Here is a tiny trained network, its code and every weight. The questions are about switching its units off for an input and a class, where a switched-off unit gives its printed mean instead of its output.

import numpy as np


def w(rows, s, z=0):
    codes = np.array(rows[::2]) - 128.0
    scale = np.full(codes.shape[1], s)
    scale[-1] = z or s
    return codes * scale


def f(y):
    return np.maximum(y, 0)


def log_softmax(a):
    a = a - a.max(-1, keepdims=True)
    return a - np.log(np.exp(a).sum(-1, keepdims=True))


def net(x, mask):
    res = np.array(x, float).reshape(1, 6) / 4 @ E
    y = f(res @ A[0][:, :-1].T + A[0][:, -1])
    res = res + np.where(mask, y, B[0][:, -1]) @ B[0][:, :-1]
    return log_softmax(res[-1] @ U[:, :-1].T + U[:, -1])


A, B = {}, {}
E = w([
[57,188,147,66,190,120,86,109],'x0',
[215,65,157,87,134,85,137,146],'x1',
[121,149,125,128,44,133,77,249],'x2',
[114,153,205,192,168,45,159,163],'x3',
[89,50,91,190,130,154,122,206],'x4',
[88,128,43,75,144,81,194,146],'x5',
],0.011)
A[0] = w([
[134,131,110,158,136,102,80,148,75],'N1',
[153,102,119,129,118,94,172,123,129],'N2',
[187,103,121,142,144,89,108,97,229],'N3',
[103,187,111,167,119,160,8,107,156],'N4',
[175,116,143,155,103,144,167,131,169],'N5',
[120,112,62,86,113,171,142,107,198],'N6',
[111,141,180,156,91,158,76,154,115],'N7',
[102,184,116,105,122,110,114,120,123],'N8',
[160,141,161,125,63,119,124,172,134],'N9',
[79,120,176,180,199,125,156,158,125],'N10',
[129,225,152,53,144,115,102,132,186],'N11',
[127,113,128,124,159,106,152,116,68],'N12',
[116,104,98,112,124,64,120,142,137],'N13',
[95,141,109,135,74,161,98,120,66],'N14',
[120,164,116,130,126,162,137,179,163],'N15',
[49,80,177,165,159,104,163,128,118],'N16',
[133,145,51,93,129,143,160,105,96],'N17',
[137,121,138,111,130,117,150,117,126],'N18',
[136,129,134,102,131,97,147,163,251],'N19',
[146,123,121,82,92,154,127,142,99],'N20',
[106,118,109,66,145,152,120,137,141],'N21',
[71,146,141,129,118,185,83,153,203],'N22',
[217,139,149,196,98,150,108,135,203],'N23',
],0.015,0.0035)
B[0] = w([
[98,127,157,148,157,158,133,110,162],'N1',
[158,107,80,89,113,134,66,150,190],'N2',
[158,63,130,192,89,161,149,103,212],'N3',
[229,122,62,102,129,90,77,91,248],'N4',
[153,55,168,180,118,97,131,111,199],'N5',
[82,130,82,88,168,198,102,104,233],'N6',
[139,148,116,98,145,98,90,99,220],'N7',
[125,123,126,168,106,86,121,68,188],'N8',
[148,106,172,116,128,114,126,84,213],'N9',
[114,216,167,110,181,125,196,64,228],'N10',
[119,217,213,201,120,47,151,66,247],'N11',
[129,107,155,121,100,166,160,153,172],'N12',
[131,86,117,172,81,142,96,159,182],'N13',
[148,147,105,141,129,88,110,122,199],'N14',
[106,116,98,115,181,136,93,82,193],'N15',
[92,217,138,151,168,137,153,128,215],'N16',
[114,166,115,83,222,181,123,69,212],'N17',
[134,98,175,129,110,159,206,134,163],'N18',
[130,76,176,203,30,189,140,160,191],'N19',
[86,155,146,148,147,147,102,107,183],'N20',
[116,120,93,129,142,116,111,67,187],'N21',
[155,180,80,99,153,124,65,61,231],'N22',
[233,82,140,145,83,94,105,2,240],'N23',
],0.0092,0.013)
U = w([
[118,167,55,69,154,177,60,104,124],'0',
[57,205,161,168,128,158,166,116,149],'1',
[177,162,145,181,83,48,97,118,154],'2',
[176,181,121,68,92,115,122,220,2],'3',
[159,41,128,156,62,188,106,118,151],'4',
[123,125,139,179,63,175,150,245,100],'5',
],0.012,0.0057)

Each question gives the input, the list of numbers given to net, and the class t.
The units are the neurons (one row each of A and B). Each row of codes is followed by its name. A weight is (code - 128) times the scale printed after its matrix; where a second scale follows, it is the last column's (A, B and U).
mask holds one flag per neuron, in row order. A switched-off neuron (its flag False) gives its mean, the last column of its row in B, instead of its output. The means were averaged over made-up inputs and are rounded, as every weight is.
A unit's drop is (log p(t) with every unit on - log p(t) with that unit switched off) / (log p(t) with every unit on - log p(t) with every unit switched off).
The circuit of an input: a set's keep is (log p(t) with only the set's units on - log p(t) with every unit switched off) / (log p(t) with every unit on - log p(t) with every unit switched off). Starting from the 12 units with the biggest drops (on a tie, the unit counted first), units are removed one at a time, each time the one whose removal leaves the highest keep (on an exact tie, the one counted first), for as long as the keep stays at least 0.8.
units of the circuit, in order: the units of the circuit, biggest drop first
k most important neurons: the k neurons with the biggest drops, biggest first
drop when u is switched off: that unit's drop, to one decimal
input [0,0,-1,0,5,-1], class 1: units of the circuit, in order : (N4 N23)
input [-2,-8,-7,2,6,-8], class 0: 2 most important neurons : (N11 N4)
input [7,4,5,2,6,-5], class 0: 3 most important neurons : (N22 N11 N5)
input [4,-5,4,7,-3,4], class 1: units of the circuit, in order : (N23)
input [0,5,-5,0,7,0], class 4: 2 most important neurons : (N11 N3)
input [-5,-7,8,2,2,5], class 0: 2 most important neurons : (N11 N15)
input [-6,0,2,-5,2,3], class 0: 3 most important neurons : (N6 N17 N3)
input [-2,2,-8,2,7,2], class 1: 2 most important neurons : (N16 N10)
input [6,-4,4,-5,-2,-8], class 2: 2 most important neurons : (N11 N17)
input [-7,-5,3,1,1,7], class 0: 2 most important neurons : (N3 N23)
input [0,-5,-2,1,8,-7], class 0: 2 most important neurons : (N11 N22)
input [8,-1,-6,-2,3,5], class 1: 2 most important neurons : (N4 N11)
input [-8,5,2,-8,4,8], class 0: 3 most important neurons : (N17 N6 N20)
input [-7,-6,8,-7,-3,-8], class 2: units of the circuit, in order : (N14)
input [-8,-3,-4,0,-8,8], class 0: drop when N6 is switched off : 0.2
input [-6,1,-2,8,-7,5], class 4: drop when N19 is switched off : 0.1
input [-1,6,-4,0,0,-5], class 4: drop when N17 is switched off : 0.0
input [-3,-2,2,-1,8,0], class 0: drop when N19 is switched off : 0.1
